Below are the code and all the weights of a small trained network. Each question names an input and a class and asks about switching units off, where a switched-off unit gives its printed mean instead of its output.

import numpy as np


def w(rows, s, z=0):
    codes = np.array(rows[::2]) - 128.0
    scale = np.full(codes.shape[1], s)
    scale[-1] = z or s
    return codes * scale


def f(y):
    return np.maximum(y, 0)


def log_softmax(a):
    a = a - a.max(-1, keepdims=True)
    return a - np.log(np.exp(a).sum(-1, keepdims=True))


def net(x, mask):
    res = np.array(x, float).reshape(1, 6) / 4 @ E
    y = f(res @ A[0][:, :-1].T + A[0][:, -1])
    res = res + np.where(mask, y, B[0][:, -1]) @ B[0][:, :-1]
    return log_softmax(res[-1] @ U[:, :-1].T + U[:, -1])


A, B = {}, {}
E = w([
[196,19,254,244],'x0',
[38,131,193,138],'x1',
[90,98,117,131],'x2',
[124,68,100,120],'x3',
[116,119,126,133],'x4',
[89,165,51,224],'x5',
],0.007)
A[0] = w([
[162,104,185,29,104],'neuron 0',
[121,82,152,67,109],'neuron 1',
[154,129,151,197,69],'neuron 2',
[74,203,182,124,160],'neuron 3',
[162,107,244,34,170],'neuron 4',
[187,89,207,113,43],'neuron 5',
[114,108,61,84,77],'neuron 6',
[82,117,173,211,79],'neuron 7',
[178,139,111,193,64],'neuron 8',
[203,83,117,215,78],'neuron 9',
[147,110,182,201,9],'neuron 10',
[74,130,113,126,79],'neuron 11',
[107,176,195,145,91],'neuron 12',
[95,145,100,185,114],'neuron 13',
[195,76,144,192,68],'neuron 14',
[140,124,200,193,10],'neuron 15',
[135,89,123,180,62],'neuron 16',
[63,213,92,129,89],'neuron 17',
[7,97,198,117,192],'neuron 18',
[112,166,83,228,117],'neuron 19',
[182,146,172,143,93],'neuron 20',
[96,50,87,243,78],'neuron 21',
[198,147,31,205,185],'neuron 22',
[148,117,184,152,4],'neuron 23',
[124,95,147,73,178],'neuron 24',
[183,121,165,154,116],'neuron 25',
[83,202,156,165,129],'neuron 26',
[87,171,184,168,144],'neuron 27',
[123,75,87,124,167],'neuron 28',
[73,164,50,162,65],'neuron 29',
[167,235,43,28,132],'neuron 30',
[100,151,92,81,37],'neuron 31',
[128,70,185,134,46],'neuron 32',
[188,98,190,42,159],'neuron 33',
[197,116,113,85,121],'neuron 34',
[158,98,141,143,74],'neuron 35',
],0.011,0.0037)
B[0] = w([
[84,198,105,190,176],'neuron 0',
[81,115,99,181,155],'neuron 1',
[88,82,116,99,166],'neuron 2',
[179,41,75,180,174],'neuron 3',
[61,151,92,180,204],'neuron 4',
[105,126,131,107,177],'neuron 5',
[153,77,98,103,166],'neuron 6',
[133,138,142,98,173],'neuron 7',
[93,114,97,134,160],'neuron 8',
[82,87,96,98,196],'neuron 9',
[111,102,127,47,174],'neuron 10',
[171,141,190,94,147],'neuron 11',
[156,76,89,111,152],'neuron 12',
[86,171,150,166,162],'neuron 13',
[116,126,85,43,190],'neuron 14',
[132,80,129,66,172],'neuron 15',
[93,122,127,89,158],'neuron 16',
[142,60,132,75,193],'neuron 17',
[187,80,97,172,191],'neuron 18',
[20,199,148,178,185],'neuron 19',
[97,84,169,103,157],'neuron 20',
[94,155,142,121,194],'neuron 21',
[120,23,165,255,211],'neuron 22',
[113,83,132,80,153],'neuron 23',
[81,108,74,186,162],'neuron 24',
[85,154,97,79,170],'neuron 25',
[142,120,50,166,162],'neuron 26',
[160,130,22,141,163],'neuron 27',
[170,143,88,158,156],'neuron 28',
[69,136,153,105,184],'neuron 29',
[72,42,138,86,247],'neuron 30',
[93,73,148,14,165],'neuron 31',
[125,50,130,85,166],'neuron 32',
[45,149,109,212,189],'neuron 33',
[137,117,139,199,162],'neuron 34',
[163,106,81,48,151],'neuron 35',
],0.0062,0.011)
U = w([
[62,97,196,2,23],'0',
[33,135,143,184,164],'1',
[158,39,77,173,144],'2',
[147,72,64,146,175],'3',
[84,107,148,118,254],'4',
[41,137,208,91,201],'5',
[158,255,227,203,8],'6',
],0.0079,0.0031)

Each question gives the input, the list of numbers given to net, and the class t.
The units are the neurons (one row each of A and B). Each row of codes is followed by its name. A weight is (code - 128) times the scale printed after its matrix; where a second scale follows, it is the last column's (A, B and U).
mask holds one flag per neuron, in row order. A switched-off neuron (its flag False) gives its mean, the last column of its row in B, instead of its output. The means were averaged over made-up inputs and are rounded, as every weight is.
A unit's drop is (log p(t) with every unit on - log p(t) with that unit switched off) / (log p(t) with every unit on - log p(t) with every unit switched off).
The circuit of an input: a set's keep is (log p(t) with only the set's units on - log p(t) with every unit switched off) / (log p(t) with every unit on - log p(t) with every unit switched off). Starting from the 12 units with the biggest drops (on a tie, the unit counted first), units are removed one at a time, each time the one whose removal leaves the highest keep (on an exact tie, the one counted first), for as long as the keep stays at least 0.8.
units of the circuit, in order: the units of the circuit, biggest drop first
k most important neurons: the k neurons with the biggest drops, biggest first
drop when u is switched off: that unit's drop, to one decimal
input [7,8,8,-8,3,3], class 2: units of the circuit, in order	[neuron 18]
input [4,7,4,-1,-5,0], class 2: units of the circuit, in order	[neuron 18; neuron 27]
input [-6,4,-1,0,1,6], class 0: units of the circuit, in order	[neuron 17; neuron 31]
input [3,6,3,-6,-5,1], class 2: units of the circuit, in order	[neuron 18; neuron 3; neuron 27]
input [-8,-3,1,-1,8,7], class 0: units of the circuit, in order	[neuron 30; neuron 31]
input [-7,1,-4,6,2,-8], class 1: 2 most important neurons	[neuron 0; neuron 33]
input [-1,8,7,-2,5,-7], class 2: units of the circuit, in order	[neuron 18; neuron 3]
input [7,-7,8,-2,5,8], class 1: 2 most important neurons	[neuron 19; neuron 22]
input [2,3,-5,-8,8,-6], class 3: units of the circuit, in order	[neuron 3; neuron 27]
input [7,8,-6,-6,8,-7], class 2: 4 most important neurons	[neuron 18; neuron 27; neuron 3; neuron 12]
input [1,-8,1,8,7,8], class 1: 2 most important neurons	[neuron 19; neuron 21]
input [-5,8,4,7,5,-1], class 2: 2 most important neurons	[neuron 18; neuron 3]
input [0,2,-2,-8,-5,-2], class 3: 2 most important neurons	[neuron 3; neuron 19]
input [6,0,-7,-2,-4,-7], class 1: units of the circuit, in order	[neuron 33]
input [-5,-4,-8,-4,4,-8], class 1: 2 most important neurons	[neuron 33; neuron 0]
input [4,-2,1,6,-4,-8], class 1: 3 most important neurons	[neuron 33; neuron 4; neuron 0]
input [-3,-6,-3,3,-2,8], class 1: 2 most important neurons	[neuron 19; neuron 29]
input [3,8,-2,-6,4,6], class 2: drop when neuron 18 is switched off	0.3
input [8,-6,-8,-6,6,3], class 0: drop when neuron 10 is switched off	0.1
input [-7,-7,-6,-6,0,0], class 0: units of the circuit, in order	[neuron 30]
input [8,1,-6,-6,7,-8], class 0: drop when neuron 25 is switched off	0.2
